[[127 128 128 125 127 127 132 131]
 [129 126 132 127 129 133 122 124]
 [130 123 139 123 129 142 115 119]
 [128 127 130 130 128 131 122 125]
 [138 128 129 112 139 129 130 128]
 [128 126 131 129 128 132 123 125]
 [126 131 121 139 126 120 130 130]
 [129 127 130 130 128 131 122 124]
 [136 129 126 118 137 127 130 129]
 [128 127 130 124 129 129 130 129]
 [117 118 148 125 117 150 117 121]]
->
[[121 117 150 117 125 148 118 117]
 [129 130 129 129 124 130 127 128]
 [129 130 127 137 118 126 129 136]
 [124 122 131 128 130 130 127 129]
 [130 130 120 126 139 121 131 126]
 [125 123 132 128 129 131 126 128]
 [128 130 129 139 112 129 128 138]
 [125 122 131 128 130 130 127 128]
 [119 115 142 129 123 139 123 130]
 [124 122 133 129 127 132 126 129]
 [131 132 127 127 125 128 128 127]]

[[131 125 122 107]
 [153 115 117 123]
 [123 120 117 120]
 [133 104 105 124]]
->
[[124 105 104 133]
 [120 117 120 123]
 [123 117 115 153]
 [107 122 125 131]]

[[116 126 132 111 118 132]
 [152 112 123 140 137 112]]
->
[[112 137 140 123 112 152]
 [132 118 111 132 126 116]]

[[119 149 131 127]
 [122 150 131 133]
 [121 113 116 119]
 [148 117 123 152]
 [112 113 128 109]]
->
[[109 128 113 112]
 [152 123 117 148]
 [119 116 113 121]
 [133 131 150 122]
 [127 131 149 119]]

[[120 155 129 124 131 128 131 130 135 124]
 [135 133 151 119 139 137 123 121 129 130]
 [118 123 121 151 110 135 129 125 141 126]
 [128 133 138 115 146 130 125 122 115 142]
 [131 125 142 135 133 150 113 122 135 140]
 [125 130 124 125 121 112 154 129 127 115]
 [135 125 118 120 125 131 122 154 139 123]]
->
[[123 139 154 122 131 125 120 118 125 135]
 [115 127 129 154 112 121 125 124 130 125]
 [140 135 122 113 150 133 135 142 125 131]
 [142 115 122 125 130 146 115 138 133 128]
 [126 141 125 129 135 110 151 121 123 118]
 [130 129 121 123 137 139 119 151 133 135]
 [124 135 130 131 128 131 124 129 155 120]]

[[136 122 141]
 [122 132 133]
 [111 126 118]
 [157 157 133]
 [128 150 120]
 [128 124 130]
 [119 146 113]
 [132 135 111]
 [141 136 149]
 [137 105 143]
 [150 116 140]
 [118 139 111]]
->
[[111 139 118]
 [140 116 150]
 [143 105 137]
 [149 136 141]
 [111 135 132]
 [113 146 119]
 [130 124 128]
 [120 150 128]
 [133 157 157]
 [118 126 111]
 [133 132 122]
 [141 122 136]]
---
[[107 131]
 [132 119]
 [143 155]
 [137 126]
 [133 124]
 [154 126]
 [143 127]
 [128 125]
 [105 116]
 [110 131]
 [107 132]
 [124 122]]
->
[[124 122]
 [107 131]
 [132 119]
 [143 155]
 [137 126]
 [133 124]
 [154 126]
 [143 127]
 [128 125]
 [105 116]
 [110 131]
 [107 132]]

[[115 139 113 130 115 140 135 117 139 146 116]
 [140 131 126 136 136 122 109 140 122 136 141]
 [147 136 121 148 139 137 132 142 141 124 150]]
->
[[147 136 121 148 139 137 132 142 141 124 150]
 [115 139 113 130 115 140 135 117 139 146 116]
 [140 131 126 136 136 122 109 140 122 136 141]]

[[153 129 114]
 [142 132 133]
 [119 131 126]
 [141 114 140]]
->
[[141 114 140]
 [153 129 114]
 [142 132 133]
 [119 131 126]]

[[133 117 116 119 139 151 124 145 122]
 [135 130 138 137 142 110 142 144 110]
 [105 142 151 127 116 136 120 132 110]]
->
[[105 142 151 127 116 136 120 132 110]
 [133 117 116 119 139 151 124 145 122]
 [135 130 138 137 142 110 142 144 110]]

[[117 131 109 126 134 129 133 135]
 [143 146 121 128 136 127 142 116]
 [137 143 103 121 136 130 137 119]
 [148 108 131 106 129 139 113 120]
 [133 138 107 118 133 127 136 116]
 [123 122 134 129 135 123 133 134]]
->
[[123 122 134 129 135 123 133 134]
 [117 131 109 126 134 129 133 135]
 [143 146 121 128 136 127 142 116]
 [137 143 103 121 136 130 137 119]
 [148 108 131 106 129 139 113 120]
 [133 138 107 118 133 127 136 116]]

[[131 124 131 121 121 140 122 140 125 121 136 136 118 119 137]
 [120 109 141 138 134 107 137 107 141 107 131 112 145 136 108]
 [126 125 132 128 127 115 132 114 132 130 124 117 132 126 116]
 [134 139 118 123 116 133 131 132 131 141 131 132 129 118 134]]
->
[[134 139 118 123 116 133 131 132 131 141 131 132 129 118 134]
 [131 124 131 121 121 140 122 140 125 121 136 136 118 119 137]
 [120 109 141 138 134 107 137 107 141 107 131 112 145 136 108]
 [126 125 132 128 127 115 132 114 132 130 124 117 132 126 116]]

[[128 129 128 128 128 128 128 129 128]
 [128 141 153 115 129 125 130 116 131]
 [128 119 111 136 125 130 127 138 126]
 [128 128 127 127 128 128 129 127 128]
 [128 131 134 125 128 127 128 127 129]
 [128 126 123 130 127 129 128 131 128]]
->
[[128 126 123 130 127 129 128 131 128]
 [128 129 128 128 128 128 128 129 128]
 [128 141 153 115 129 125 130 116 131]
 [128 119 111 136 125 130 127 138 126]
 [128 128 127 127 128 128 129 127 128]
 [128 131 134 125 128 127 128 127 129]]
